Here is a tiny trained network, its code and every weight. The questions are about switching its units off for an input and a class, where a switched-off unit gives its printed mean instead of its output.

import numpy as np


def w(rows, s, z=0):
    codes = np.array(rows[::2]) - 128.0
    scale = np.full(codes.shape[1], s)
    scale[-1] = z or s
    return codes * scale


def f(y):
    return y / 2 * (1 + np.tanh(0.7978845608 * (y + 0.044715 * y**3)))


def log_softmax(a):
    a = a - a.max(-1, keepdims=True)
    return a - np.log(np.exp(a).sum(-1, keepdims=True))


def net(x, mask):
    res = np.array(x, float).reshape(1, 3) / 4 @ E
    y = f(res @ A[0][:, :-1].T + A[0][:, -1])
    res = res + np.where(mask, y, B[0][:, -1]) @ B[0][:, :-1]
    return log_softmax(res[-1] @ U[:, :-1].T + U[:, -1])


A, B = {}, {}
E = w([
[159,200,251,137,117,139,132,63,94,231,30,209],'x0',
[102,81,174,4,36,84,150,125,229,150,157,131],'x1',
[53,4,176,135,58,69,73,143,62,12,161,171],'x2',
],0.011)
A[0] = w([
[146,153,108,13,90,107,158,192,161,134,136,126,237],'neuron 1',
[136,129,139,162,206,165,133,131,72,101,141,168,90],'neuron 2',
[140,141,120,164,176,165,140,98,168,207,95,117,60],'neuron 3',
[68,62,153,168,42,116,60,132,62,107,145,155,253],'neuron 4',
[211,142,188,92,93,108,118,41,152,208,84,185,229],'neuron 5',
[173,154,64,220,204,142,139,170,134,128,119,57,214],'neuron 6',
[161,116,133,38,129,94,211,124,210,165,115,100,212],'neuron 7',
[155,134,161,200,198,183,104,99,51,92,81,97,248],'neuron 8',
[108,75,66,72,65,108,96,166,125,93,177,148,163],'neuron 9',
[59,125,74,159,156,89,66,153,167,75,143,32,244],'neuron 10',
],0.011,0.0041)
B[0] = w([
[91,84,219,188,117,198,199,84,191,147,188,46,208],'neuron 1',
[174,147,119,132,127,93,185,142,52,114,79,175,175],'neuron 2',
[147,200,157,164,135,163,109,82,171,138,111,189,193],'neuron 3',
[89,106,205,55,111,46,55,160,113,54,116,154,250],'neuron 4',
[51,149,226,194,128,116,101,124,193,150,59,151,250],'neuron 5',
[168,113,64,184,135,159,72,49,75,228,185,171,214],'neuron 6',
[88,110,189,219,118,151,208,84,129,134,111,13,219],'neuron 7',
[170,154,111,97,171,97,138,205,60,119,35,240,221],'neuron 8',
[172,108,158,107,161,132,97,101,152,83,150,70,232],'neuron 9',
[249,164,104,160,200,159,123,96,105,98,182,131,220],'neuron 10',
],0.011,0.021)
U = w([
[68,31,72,42,89,140,88,130,150,96,170,145,47],'0',
[88,115,178,175,85,186,240,94,187,163,136,37,193],'1',
[224,155,23,155,156,197,72,79,100,170,190,119,252],'2',
[151,202,160,146,179,174,123,117,173,160,70,186,47],'3',
[183,128,87,128,180,100,147,202,37,88,87,181,34],'4',
[48,48,185,73,1,56,45,115,134,75,109,183,163],'5',
[165,74,172,62,114,102,105,130,170,28,201,80,167],'6',
],0.0098,0.0037)

Each question gives the input, the list of numbers given to net, and the class t.
The units are the neurons (one row each of A and B). Each row of codes is followed by its name. A weight is (code - 128) times the scale printed after its matrix; where a second scale follows, it is the last column's (A, B and U).
mask holds one flag per neuron, in row order. A switched-off neuron (its flag False) gives its mean, the last column of its row in B, instead of its output. The means were averaged over made-up inputs and are rounded, as every weight is.
A unit's drop is (log p(t) with every unit on - log p(t) with that unit switched off) / (log p(t) with every unit on - log p(t) with every unit switched off).
The circuit of an input: a set's keep is (log p(t) with only the set's units on - log p(t) with every unit switched off) / (log p(t) with every unit on - log p(t) with every unit switched off). Starting from all 10 units, units are removed one at a time, each time the one whose removal leaves the highest keep (on an exact tie, the one counted first), for as long as the keep stays at least 0.8.
units of the circuit, in order: the units of the circuit, biggest drop first
top k neurons: the k neurons with the biggest drops, biggest first
drop of u: that unit's drop, to one decimal
input [-2,1,7], class 6: units of the circuit, in order -> neuron 9
input [5,-3,2], class 4: units of the circuit, in order -> neuron 8; neuron 1
input [8,-6,7], class 4: top 3 neurons -> neuron 8; neuron 2; neuron 1
input [-7,-4,4], class 2: top 2 neurons -> neuron 10; neuron 6
input [0,4,5], class 6: top 3 neurons -> neuron 5; neuron 9; neuron 8
input [4,-3,4], class 5: top 2 neurons -> neuron 10; neuron 4
input [-3,-8,0], class 4: top 4 neurons -> neuron 8; neuron 2; neuron 1; neuron 9
input [-1,-5,-3], class 2: top 2 neurons -> neuron 6; neuron 4
input [7,4,2], class 5: top 2 neurons -> neuron 10; neuron 1
input [1,-7,2], class 4: drop of neuron 5 -> 0.0
input [-2,-5,-3], class 2: drop of neuron 6 -> 1.0
input [-1,4,4], class 6: drop of neuron 5 -> 0.1
input [8,2,2], class 5: drop of neuron 10 -> 0.2
input [0,-4,-8], class 2: units of the circuit, in order -> neuron 6
